Here is a tiny trained network, its code and every weight. The questions are about switching its units off for an input and a class, where a switched-off unit gives its printed mean instead of its output.

import numpy as np


def w(rows, s, z=0):
    codes = np.array(rows[::2]) - 128.0
    scale = np.full(codes.shape[1], s)
    scale[-1] = z or s
    return codes * scale


def f(y):
    return np.maximum(y, 0)


def log_softmax(a):
    a = a - a.max(-1, keepdims=True)
    return a - np.log(np.exp(a).sum(-1, keepdims=True))


def net(x, mask):
    res = np.array(x, float).reshape(1, 4) / 4 @ E
    y = f(res @ A[0][:, :-1].T + A[0][:, -1])
    res = res + np.where(mask, y, B[0][:, -1]) @ B[0][:, :-1]
    return log_softmax(res[-1] @ U[:, :-1].T + U[:, -1])


A, B = {}, {}
E = w([
[80,3,246,97,84],'x0',
[172,118,89,27,200],'x1',
[150,211,169,67,177],'x2',
[234,107,172,121,123],'x3',
],0.0082)
A[0] = w([
[43,39,163,249,81,185],'n1',
[147,54,79,66,144,83],'n2',
[120,160,116,84,157,46],'n3',
[141,194,67,67,167,202],'n4',
[125,116,145,134,146,84],'n5',
[41,185,29,165,141,254],'n6',
[79,65,171,84,130,82],'n7',
[120,76,194,59,138,208],'n8',
],0.016,0.0044)
B[0] = w([
[200,60,181,193,130,254],'n1',
[95,182,147,160,132,179],'n2',
[198,138,101,124,91,157],'n3',
[108,106,154,218,130,215],'n4',
[150,122,111,117,150,135],'n5',
[80,205,107,175,139,219],'n6',
[168,113,107,45,106,199],'n7',
[4,124,147,138,173,226],'n8',
],0.024,0.017)
U = w([
[103,106,147,11,149,132],'0',
[196,102,161,186,120,153],'1',
[159,155,112,60,111,38],'2',
[102,240,138,162,144,254],'3',
],0.011,0.0041)

Each question gives the input, the list of numbers given to net, and the class t.
The units are the neurons (one row each of A and B). Each row of codes is followed by its name. A weight is (code - 128) times the scale printed after its matrix; where a second scale follows, it is the last column's (A, B and U).
mask holds one flag per neuron, in row order. A switched-off neuron (its flag False) gives its mean, the last column of its row in B, instead of its output. The means were averaged over made-up inputs and are rounded, as every weight is.
A unit's drop is (log p(t) with every unit on - log p(t) with that unit switched off) / (log p(t) with every unit on - log p(t) with every unit switched off).
most important unit: the unit with the biggest drop
top k neurons: the k neurons with the biggest drops, biggest first
drop when u is switched off: that unit's drop, to one decimal
input [2,2,6,6], class 3: most important unit	n1
input [2,1,1,2], class 0: top 3 neurons	n6; n1; n4
input [4,4,-1,8], class 0: top 2 neurons	n6; n4
input [4,-1,-1,8], class 0: top 3 neurons	n4; n8; n6
input [-1,-4,5,8], class 3: top 2 neurons	n1; n7
input [8,-5,7,2], class 0: top 3 neurons	n8; n7; n4
input [1,-2,4,7], class 0: top 4 neurons	n6; n1; n4; n2
input [-4,0,8,3], class 1: top 4 neurons	n8; n6; n4; n2
input [8,-6,8,1], class 0: top 3 neurons	n8; n7; n4
input [0,-6,2,-7], class 1: top 2 neurons	n1; n8
input [-5,6,7,7], class 1: top 3 neurons	n6; n4; n8
input [-5,2,8,5], class 1: top 3 neurons	n6; n8; n4
input [2,6,-6,2], class 3: top 2 neurons	n2; n1
input [8,3,-5,5], class 0: most important unit	n8
input [1,-7,-3,-7], class 1: drop when n1 is switched off	7.5
input [0,5,-4,4], class 3: drop when n1 is switched off	1.3
input [-7,0,-7,4], class 3: drop when n1 is switched off	0.9
